Below is a small trained network, with its code and all its weights. Each question gives an input and a target symbol and asks what happens when units are switched off, that is, made to give their printed mean instead of their output.

import numpy as np


def w(rows, s, z=0):
    codes = np.array(rows[::2]) - 128.0
    scale = np.full(codes.shape[1], s)
    scale[-1] = z or s
    return codes * scale


def f(y):
    return y / 2 * (1 + np.tanh(0.7978845608 * (y + 0.044715 * y**3)))


def softmax(a):
    e = np.exp(a - a.max(-1, keepdims=True))
    return e / e.sum(-1, keepdims=True)


def log_softmax(a):
    a = a - a.max(-1, keepdims=True)
    return a - np.log(np.exp(a).sum(-1, keepdims=True))


def net(x, mask):
    ids = ['ΠΣΨΩβγζθλμτφ'.index(c) for c in x.split()]
    T = len(ids)
    res = E[ids] + P[:T]
    r = res
    for j in range(2):
        rows = slice(2 * j, 2 * j + 2)
        q, k, v = (r @ M[0][rows].T for M in (Q, K, V))
        z = softmax(np.where(np.tri(T) > 0, q @ k.T / 2**0.5, -1e9)) @ v
        o = O[0][rows]
        res = res + np.where(mask[j], z, o[:, -1]) @ o[:, :-1]
    y = f(res @ A[0][:, :-1].T + A[0][:, -1])
    res = res + np.where(mask[2:6], y, B[0][:, -1]) @ B[0][:, :-1]
    return log_softmax(res[-1] @ U[:, :-1].T + U[:, -1])


Q, K, V, O, A, B = {}, {}, {}, {}, {}, {}
E = w([
[165,149,247,128,168,72,136],'Π',
[86,37,195,133,96,88,167],'Σ',
[132,9,137,241,126,69,134],'Ψ',
[82,233,185,100,43,125,153],'Ω',
[110,72,208,203,191,188,160],'β',
[148,54,113,190,89,5,89],'γ',
[114,153,191,207,54,143,208],'ζ',
[97,62,134,145,182,108,54],'θ',
[106,143,154,87,75,16,95],'λ',
[43,62,104,164,84,160,146],'μ',
[66,158,222,106,163,171,144],'τ',
[145,152,122,217,79,115,85],'φ',
],0.013)
P = w([
[197,150,106,103,81,202,37],'0',
[77,181,97,225,122,129,105],'1',
[98,184,122,213,115,117,76],'2',
[130,188,84,151,175,104,99],'3',
[119,176,104,144,164,121,89],'4',
[127,157,149,117,135,110,67],'5',
[159,173,166,134,116,119,47],'6',
[170,159,196,138,103,116,26],'7',
[108,156,179,154,106,111,11],'8',
[128,159,201,143,96,95,2],'9',
],0.0065)
Q[0] = w([
[164,129,210,190,92,128,75],'h0',
[1,110,167,128,82,131,40],'h0',
[79,179,130,145,175,91,108],'h1',
[44,109,247,208,47,123,24],'h1',
],0.0086)
K[0] = w([
[196,76,125,37,58,207,118],'h0',
[241,104,144,120,117,156,120],'h0',
[147,77,149,155,78,147,118],'h1',
[254,71,130,38,57,224,85],'h1',
],0.0089)
V[0] = w([
[244,158,136,185,128,129,170],'h0',
[85,92,147,119,17,133,234],'h0',
[131,56,101,177,123,38,104],'h1',
[166,167,199,70,72,54,80],'h1',
],0.011)
O[0] = w([
[152,106,191,129,110,56,239,125],'h0',
[29,68,124,85,102,123,133,150],'h0',
[193,107,122,69,64,209,148,87],'h1',
[124,143,6,115,199,146,213,254],'h1',
],0.013,0.004)
A[0] = w([
[195,98,33,66,157,177,206,45],'n0',
[96,239,145,72,106,119,153,55],'n1',
[153,123,1,169,1,27,89,19],'n2',
[94,119,19,132,218,119,213,1],'n3',
],0.0078,0.0056)
B[0] = w([
[48,125,214,207,217,104,108,194],'n0',
[65,40,243,216,39,133,2,145],'n1',
[198,93,165,39,112,249,124,159],'n2',
[181,161,210,42,45,131,65,254],'n3',
],0.0082,0.008)
U = w([
[201,146,180,107,202,73,192,77],'Π',
[56,68,42,102,133,232,149,216],'Σ',
[197,23,176,98,110,194,152,93],'Ψ',
[129,146,114,39,125,97,111,148],'Ω',
[193,13,210,228,131,73,80,81],'β',
[126,40,195,201,219,237,168,81],'γ',
[75,3,160,96,166,76,194,147],'ζ',
[197,175,79,206,111,205,104,160],'θ',
[82,146,184,94,206,226,123,93],'λ',
[87,74,151,171,78,189,45,20],'μ',
[118,108,50,201,217,92,59,255],'τ',
[160,154,101,195,101,136,246,214],'φ',
],0.0045,0.004)

Each question gives the input, a string of symbols that net reads in full, and the target symbol t.
The units are the heads (2 rows each of Q, K, V and O) and the neurons (one row each of A and B). Each row of codes is followed by its name. A weight is (code - 128) times the scale printed after its matrix; where a second scale follows, it is the last column's (O, A, B and U).
mask holds one flag per unit, heads first, then neurons. A switched-off unit (its flag False) gives its mean, the last column of its rows in O or B, instead of its output. The means were averaged over made-up inputs and are rounded, as every weight is.
A unit's drop is (log p(t) with every unit on - log p(t) with that unit switched off) / (log p(t) with every unit on - log p(t) with every unit switched off).
The circuit of an input: a set's keep is (log p(t) with only the set's units on - log p(t) with every unit switched off) / (log p(t) with every unit on - log p(t) with every unit switched off). Starting from all 6 units, units are removed one at a time, each time the one whose removal leaves the highest keep (on an exact tie, the one counted first), for as long as the keep stays at least 0.8.
units of the circuit, in order: the units of the circuit, biggest drop first
unit that matters most: the unit with the biggest drop
top k neurons: the k neurons with the biggest drops, biggest first
heads that matter: for each layer, one digit per head in row order, 1 if its drop is at least 0.15 and else 0, layers parted by /
drop when u is switched off: that unit's drop, to one decimal
input Ψ Σ β, target Ψ: heads that matter : 01
input τ θ ζ, target τ: units of the circuit, in order : [h1, h0]
input ζ Π τ ζ λ μ τ ζ θ, target ζ: heads that matter : 10
input Ω γ Ψ, target Ω: unit that matters most : n3
input τ μ Ω, target τ: units of the circuit, in order : [h1, n3]
input τ β Ψ θ Σ Ω τ θ τ, target τ: heads that matter : 11
input λ Π μ, target λ: heads that matter : 01
input Ψ τ φ, target Ψ: top 2 neurons : [n2, n0]
input Σ γ μ, target Σ: units of the circuit, in order : [h0, h1]
input λ Ω β, target λ: units of the circuit, in order : [h1, n3, n0]
input Π γ Π, target Π: units of the circuit, in order : [h0, h1, n3]
input Ω Ψ ζ, target Ω: units of the circuit, in order : [n3, h1, h0]
input μ φ τ Ω, target μ: units of the circuit, in order : [n1, h1]
input γ ζ β, target γ: units of the circuit, in order : [h1, n0]
input Ω β μ, target Ω: units of the circuit, in order : [n3, h1]
input ζ β β, target ζ: unit that matters most : h0
input τ τ Σ, target τ: units of the circuit, in order : [h1, h0]
input γ φ γ, target γ: units of the circuit, in order : [n0, h1, n2]
input θ β λ, target θ: units of the circuit, in order : [h0, h1]
input Π λ λ, target Π: unit that matters most : h0
input τ μ Π τ β μ, target τ: top 2 neurons : [n3, n2]
input γ Π θ, target γ: top 2 neurons : [n0, n3]
input ζ β τ, target ζ: drop when h1 is switched off : 0.1
